Below is a small trained network, with its code and all its weights. Each question gives an input and a class and asks what happens when units are switched off, that is, made to give their printed mean instead of their output.

import numpy as np


def w(rows, s, z=0):
    codes = np.array(rows[::2]) - 128.0
    scale = np.full(codes.shape[1], s)
    scale[-1] = z or s
    return codes * scale


def f(y):
    return np.maximum(y, 0)


def log_softmax(a):
    a = a - a.max(-1, keepdims=True)
    return a - np.log(np.exp(a).sum(-1, keepdims=True))


def net(x, mask):
    res = np.array(x, float).reshape(1, 2) / 4 @ E
    y = f(res @ A[0][:, :-1].T + A[0][:, -1])
    res = res + np.where(mask, y, B[0][:, -1]) @ B[0][:, :-1]
    return log_softmax(res[-1] @ U[:, :-1].T + U[:, -1])


A, B = {}, {}
E = w([
[203,247,112,198,130,120,174,164,88,226,158],'x0',
[197,176,180,117,101,100,107,27,168,188,89],'x1',
],0.014)
A[0] = w([
[105,85,97,64,154,109,106,82,159,82,148,57],'N1',
[182,221,43,212,198,99,216,147,110,164,217,81],'N2',
[154,187,101,193,130,111,158,82,82,170,143,233],'N3',
[184,179,192,109,83,52,62,2,192,122,32,141],'N4',
[179,165,161,98,102,93,139,43,165,176,37,63],'N5',
[72,137,160,88,150,118,150,124,159,161,171,255],'N6',
[57,103,32,108,206,137,164,162,13,90,187,153],'N7',
[109,44,133,100,123,148,22,56,156,52,94,105],'N8',
],0.0069,0.0074)
B[0] = w([
[35,118,178,219,152,76,113,94,88,143,146,177],'N1',
[53,96,145,174,209,52,126,60,117,130,79,255],'N2',
[113,91,96,51,149,59,83,151,118,152,2,246],'N3',
[203,128,102,81,170,128,87,155,62,17,189,251],'N4',
[126,139,148,137,224,167,143,158,23,95,173,203],'N5',
[228,26,19,40,64,144,114,119,216,118,74,199],'N6',
[161,119,56,97,183,202,147,144,63,95,134,236],'N7',
[82,88,192,117,131,78,27,109,114,161,110,233],'N8',
],0.0087,0.013)
U = w([
[19,125,190,157,177,83,88,92,118,151,80,80],'0',
[163,159,75,131,168,220,151,203,15,62,190,47],'1',
[208,117,35,81,96,171,95,157,255,132,55,255],'2',
[171,190,233,214,70,158,255,135,161,171,223,82],'3',
[95,238,193,172,22,165,194,138,143,192,248,80],'4',
[130,178,207,197,53,164,169,122,213,181,166,68],'5',
],0.0072,0.0079)

Each question gives the input, the list of numbers given to net, and the class t.
The units are the neurons (one row each of A and B). Each row of codes is followed by its name. A weight is (code - 128) times the scale printed after its matrix; where a second scale follows, it is the last column's (A, B and U).
mask holds one flag per neuron, in row order. A switched-off neuron (its flag False) gives its mean, the last column of its row in B, instead of its output. The means were averaged over made-up inputs and are rounded, as every weight is.
A unit's drop is (log p(t) with every unit on - log p(t) with that unit switched off) / (log p(t) with every unit on - log p(t) with every unit switched off).
The circuit of an input: a set's keep is (log p(t) with only the set's units on - log p(t) with every unit switched off) / (log p(t) with every unit on - log p(t) with every unit switched off). Starting from all 8 units, units are removed one at a time, each time the one whose removal leaves the highest keep (on an exact tie, the one counted first), for as long as the keep stays at least 0.8.
circuit, biggest first: the units of the circuit, biggest drop first
unit that matters most: the unit with the biggest drop
top k neurons: the k neurons with the biggest drops, biggest first
drop of u: that unit's drop, to one decimal
input [-3,1], class 2: circuit, biggest first : N2
input [0,5], class 1: top 2 neurons : N5, N4
input [2,1], class 2: top 2 neurons : N8, N1
input [2,-3], class 2: top 3 neurons : N5, N4, N1
input [-3,3], class 2: top 3 neurons : N2, N7, N6
input [-3,4], class 1: top 4 neurons : N4, N2, N3, N5
input [5,8], class 1: top 2 neurons : N4, N5
input [0,-2], class 2: top 2 neurons : N5, N4
input [-2,-1], class 2: circuit, biggest first : N2, N5
input [7,-6], class 0: top 2 neurons : N2, N4
input [-1,2], class 2: top 2 neurons : N2, N7
input [3,-1], class 2: top 3 neurons : N8, N1, N5
input [8,-4], class 0: drop of N2 : 0.6
input [1,7], class 1: unit that matters most : N5
input [7,-1], class 0: drop of N2 : 0.6
input [1,6], class 1: drop of N5 : 0.3
